Below are the code and all the weights of a small trained network. Each question names an input and a class and asks about switching units off, where a switched-off unit gives its printed mean instead of its output.

import numpy as np


def w(rows, s, z=0):
    codes = np.array(rows[::2]) - 128.0
    scale = np.full(codes.shape[1], s)
    scale[-1] = z or s
    return codes * scale


def f(y):
    return np.maximum(y, 0)


def log_softmax(a):
    a = a - a.max(-1, keepdims=True)
    return a - np.log(np.exp(a).sum(-1, keepdims=True))


def net(x, mask):
    res = np.array(x, float).reshape(1, 8) / 4 @ E
    y = f(res @ A[0][:, :-1].T + A[0][:, -1])
    res = res + np.where(mask, y, B[0][:, -1]) @ B[0][:, :-1]
    return log_softmax(res[-1] @ U[:, :-1].T + U[:, -1])


A, B = {}, {}
E = w([
[196,133,2,103],'x0',
[105,121,62,15],'x1',
[77,132,10,195],'x2',
[208,71,50,224],'x3',
[29,232,189,230],'x4',
[69,30,66,252],'x5',
[53,62,170,223],'x6',
[9,15,159,129],'x7',
],0.0072)
A[0] = w([
[75,141,110,93,116],'neuron 1',
[131,84,102,94,18],'neuron 2',
[168,128,84,235,25],'neuron 3',
[133,143,102,139,134],'neuron 4',
[6,166,10,131,223],'neuron 5',
[213,123,136,77,86],'neuron 6',
[143,115,157,95,230],'neuron 7',
[25,92,251,161,255],'neuron 8',
[136,142,141,230,72],'neuron 9',
[168,23,82,127,112],'neuron 10',
[148,186,148,122,213],'neuron 11',
[100,125,95,121,194],'neuron 12',
],0.013,0.0045)
B[0] = w([
[142,74,98,178,158],'neuron 1',
[133,124,105,52,147],'neuron 2',
[159,154,116,232,194],'neuron 3',
[86,124,98,102,149],'neuron 4',
[79,61,94,239,226],'neuron 5',
[129,213,70,76,184],'neuron 6',
[46,189,48,179,168],'neuron 7',
[2,96,109,126,254],'neuron 8',
[72,75,159,173,187],'neuron 9',
[179,98,16,96,190],'neuron 10',
[91,173,59,100,183],'neuron 11',
[122,128,75,176,160],'neuron 12',
],0.0082,0.017)
U = w([
[183,120,57,115,126],'0',
[185,119,253,85,47],'1',
[138,240,139,88,196],'2',
[159,79,183,103,3],'3',
[109,95,134,219,202],'4',
[68,92,114,120,216],'5',
[161,96,168,125,26],'6',
],0.012,0.0055)

Each question gives the input, the list of numbers given to net, and the class t.
The units are the neurons (one row each of A and B). Each row of codes is followed by its name. A weight is (code - 128) times the scale printed after its matrix; where a second scale follows, it is the last column's (A, B and U).
mask holds one flag per neuron, in row order. A switched-off neuron (its flag False) gives its mean, the last column of its row in B, instead of its output. The means were averaged over made-up inputs and are rounded, as every weight is.
A unit's drop is (log p(t) with every unit on - log p(t) with that unit switched off) / (log p(t) with every unit on - log p(t) with every unit switched off).
The circuit of an input: a set's keep is (log p(t) with only the set's units on - log p(t) with every unit switched off) / (log p(t) with every unit on - log p(t) with every unit switched off). Starting from all 12 units, units are removed one at a time, each time the one whose removal leaves the highest keep (on an exact tie, the one counted first), for as long as the keep stays at least 0.8.
circuit, biggest first: the units of the circuit, biggest drop first
unit that matters most: the unit with the biggest drop
top k neurons: the k neurons with the biggest drops, biggest first
drop when u is switched off: that unit's drop, to one decimal
input [3,6,8,-1,-6,4,-4,7], class 0: unit that matters most => neuron 10
input [-7,8,4,-1,-2,4,-8,4], class 4: circuit, biggest first => (neuron 5; neuron 8)
input [-6,6,3,0,2,-8,-5,3], class 2: circuit, biggest first => (neuron 8; neuron 5)
input [-2,6,3,8,-2,5,-2,2], class 0: top 2 neurons => (neuron 10; neuron 8)
input [-3,-8,-7,2,-2,-3,-3,6], class 5: circuit, biggest first => (neuron 8; neuron 5)
input [7,0,3,8,-4,3,6,-6], class 0: top 2 neurons => (neuron 10; neuron 8)
input [-1,-8,4,0,7,-8,1,5], class 5: top 2 neurons => (neuron 8; neuron 3)
input [8,0,-5,7,0,6,2,-3], class 0: top 3 neurons => (neuron 10; neuron 5; neuron 8)
input [0,1,5,0,1,-5,-2,-2], class 2: top 3 neurons => (neuron 8; neuron 10; neuron 9)
input [1,-8,7,8,6,-8,-8,-4], class 2: top 2 neurons => (neuron 5; neuron 11)
input [-1,4,6,4,-5,-7,5,-8], class 2: top 3 neurons => (neuron 5; neuron 6; neuron 1)
input [4,8,4,-7,-3,-2,-2,4], class 0: top 3 neurons => (neuron 8; neuron 9; neuron 2)
input [-4,3,5,8,-3,3,-2,3], class 0: top 3 neurons => (neuron 10; neuron 8; neuron 2)
input [3,7,-1,5,8,2,-7,5], class 4: circuit, biggest first => (neuron 5)
input [1,4,1,-3,-3,1,-6,4], class 0: top 2 neurons => (neuron 8; neuron 9)
input [-4,8,8,7,-4,1,-2,-1], class 0: top 2 neurons => (neuron 10; neuron 8)
input [5,4,-3,7,3,-4,3,8], class 0: drop when neuron 6 is switched off => -0.2
input [0,5,-4,6,-8,-4,5,8], class 0: drop when neuron 10 is switched off => 0.1
input [-4,-8,-6,-4,-1,8,-4,8], class 5: drop when neuron 8 is switched off => 0.5
input [-5,-3,-7,-7,8,-7,-1,0], class 5: drop when neuron 8 is switched off => 3.5
